Below are the code and all the weights of a small trained network. Each question names an input and a class and asks about switching units off, where a switched-off unit gives its printed mean instead of its output.

import numpy as np


def w(rows, s, z=0):
    codes = np.array(rows[::2]) - 128.0
    scale = np.full(codes.shape[1], s)
    scale[-1] = z or s
    return codes * scale


def norm(h):
    return h / np.sqrt((h * h).mean(-1, keepdims=True) + 1e-5)


def f(y):
    return np.maximum(y, 0)


def log_softmax(a):
    a = a - a.max(-1, keepdims=True)
    return a - np.log(np.exp(a).sum(-1, keepdims=True))


def net(x, mask):
    res = np.array(x, float).reshape(1, 8) / 4 @ E
    u = 0
    for l in range(2):
        y = f(norm(res) @ A[l][:, :-1].T + A[l][:, -1])
        res = res + np.where(mask[u : u + 9], y, B[l][:, -1]) @ B[l][:, :-1]
        u += 9
    return log_softmax(norm(res)[-1] @ U[:, :-1].T + U[:, -1])


A, B = {}, {}
E = w([
[131,125,130,128,127,128,128],'x0',
[126,131,128,128,128,129,130],'x1',
[162,121,167,60,246,68,154],'x2',
[133,125,128,130,126,126,124],'x3',
[125,128,127,128,129,130,127],'x4',
[177,191,187,100,131,192,57],'x5',
[87,121,88,24,75,87,95],'x6',
[127,127,128,129,128,128,127],'x7',
],0.014)
A[0] = w([
[89,132,90,114,5,149,79,14],'0.n1',
[150,98,108,164,72,115,118,150],'0.n2',
[154,99,148,231,141,147,185,56],'0.n3',
[171,189,195,75,137,207,34,199],'0.n4',
[152,108,175,141,153,126,145,27],'0.n5',
[162,164,193,31,134,175,41,254],'0.n6',
[79,114,94,200,88,119,109,60],'0.n7',
[159,144,152,206,218,127,154,69],'0.n8',
[144,122,157,146,79,223,93,78],'0.n9',
],0.016,0.005)
B[0] = w([
[218,55,118,168,206,175,221,217],'0.n1',
[109,136,149,127,154,176,103,172],'0.n2',
[59,144,61,122,87,210,58,198],'0.n3',
[191,253,217,201,90,149,100,254],'0.n4',
[170,94,143,142,185,123,155,152],'0.n5',
[77,114,75,10,180,227,62,245],'0.n6',
[133,119,73,134,104,182,84,179],'0.n7',
[204,69,121,190,163,152,214,207],'0.n8',
[80,185,155,216,145,68,136,201],'0.n9',
],0.017,0.016)
A[1] = w([
[98,207,162,44,88,107,66,42],'1.n1',
[121,64,119,145,152,94,183,102],'1.n2',
[192,171,196,121,160,123,149,65],'1.n3',
[156,56,102,102,150,126,160,163],'1.n4',
[118,186,200,232,93,42,146,46],'1.n5',
[54,84,129,157,153,133,136,63],'1.n6',
[151,53,110,201,105,99,202,7],'1.n7',
[104,128,164,112,89,107,129,40],'1.n8',
[88,82,127,5,135,30,137,105],'1.n9',
],0.022,0.0021)
B[1] = w([
[142,39,110,119,133,5,204,192],'1.n1',
[115,98,129,57,130,119,141,210],'1.n2',
[89,54,29,171,93,158,157,220],'1.n3',
[55,170,124,131,96,80,118,235],'1.n4',
[76,106,216,128,68,21,152,173],'1.n5',
[178,131,152,115,187,130,207,176],'1.n6',
[151,156,156,48,118,72,58,247],'1.n7',
[107,141,81,133,102,107,106,129],'1.n8',
[114,174,212,212,62,123,111,179],'1.n9',
],0.026,0.013)
U = w([
[166,111,59,175,159,218,144,212],'0',
[141,92,95,3,148,65,128,7],'1',
[96,149,193,214,54,67,132,198],'2',
],0.014,0.0013)

Each question gives the input, the list of numbers given to net, and the class t.
The units are the neurons (one row each of A and B). Each row of codes is followed by its name. A weight is (code - 128) times the scale printed after its matrix; where a second scale follows, it is the last column's (A, B and U).
mask holds one flag per neuron, layer by layer. A switched-off neuron (its flag False) gives its mean, the last column of its row in B, instead of its output. The means were averaged over made-up inputs and are rounded, as every weight is.
A unit's drop is (log p(t) with every unit on - log p(t) with that unit switched off) / (log p(t) with every unit on - log p(t) with every unit switched off).
The circuit of an input: a set's keep is (log p(t) with only the set's units on - log p(t) with every unit switched off) / (log p(t) with every unit on - log p(t) with every unit switched off). Starting from the 12 units with the biggest drops (on a tie, the unit counted first), units are removed one at a time, each time the one whose removal leaves the highest keep (on an exact tie, the one counted first), for as long as the keep stays at least 0.8.
units of the circuit, in order: the units of the circuit, biggest drop first
most important unit: the unit with the biggest drop
k most important neurons: the k neurons with the biggest drops, biggest first
top k neurons in layer l: the k neurons of layer l with the biggest drops, biggest first
drop of u: that unit's drop, to one decimal
input [-3,-5,1,0,-3,4,-4,3], class 0: most important unit : 0.n6
input [4,3,-1,4,-8,0,-1,1], class 0: top 2 neurons in layer 0 : 0.n3, 0.n4
input [-1,3,0,-2,-4,-6,2,-2], class 1: 2 most important neurons : 0.n4, 0.n6
input [-7,7,6,2,6,-3,1,0], class 2: 4 most important neurons : 0.n1, 1.n9, 0.n8, 1.n4
input [-1,-8,-6,4,-4,8,1,-7], class 0: 2 most important neurons : 0.n1, 0.n6
input [-3,1,-8,-3,0,-5,1,3], class 1: top 4 neurons in layer 0 : 0.n1, 0.n4, 0.n6, 0.n3
input [-8,-5,1,7,0,-2,-5,0], class 1: top 2 neurons in layer 0 : 0.n8, 0.n4
input [-7,0,1,-4,-3,-3,-3,8], class 1: top 3 neurons in layer 0 : 0.n8, 0.n4, 0.n6
input [-2,-5,-7,-1,-3,-4,7,-8], class 1: 3 most important neurons : 0.n4, 0.n1, 0.n6
input [8,-5,-8,-4,-4,0,-8,6], class 0: 4 most important neurons : 0.n3, 0.n4, 0.n7, 1.n4
input [-7,-7,3,-7,0,-4,3,2], class 2: 2 most important neurons : 1.n9, 0.n1
input [5,4,-8,4,-1,-6,1,-8], class 1: top 2 neurons in layer 1 : 1.n7, 1.n3
input [-7,3,6,5,5,8,-2,-1], class 0: 2 most important neurons : 0.n6, 0.n4
input [6,5,-6,4,0,6,2,-1], class 0: units of the circuit, in order : 0.n1
input [-5,3,7,-7,-3,-1,3,0], class 2: 2 most important neurons : 1.n9, 0.n4
input [-3,5,7,0,-8,-3,-7,4], class 1: 2 most important neurons : 0.n4, 1.n7
input [2,6,-7,-5,6,6,3,-2], class 0: top 2 neurons in layer 0 : 0.n1, 0.n6
input [-6,-4,6,-4,-4,-5,1,3], class 2: top 2 neurons in layer 1 : 1.n9, 1.n4
input [1,7,8,6,-8,-7,1,-6], class 2: 4 most important neurons : 1.n9, 0.n1, 0.n8, 1.n4
input [-3,-6,-5,8,-5,-4,-7,-1], class 0: drop of 1.n1 : 0.0
input [-3,-7,5,1,8,5,-4,7], class 0: drop of 0.n6 : 0.1
input [-6,-4,-8,-5,-7,-7,5,4], class 1: drop of 0.n6 : 0.1
input [5,-7,7,6,8,-1,3,-8], class 2: 2 most important neurons : 1.n9, 0.n4
input [1,8,-3,5,6,-1,4,6], class 1: drop of 0.n4 : 1.6
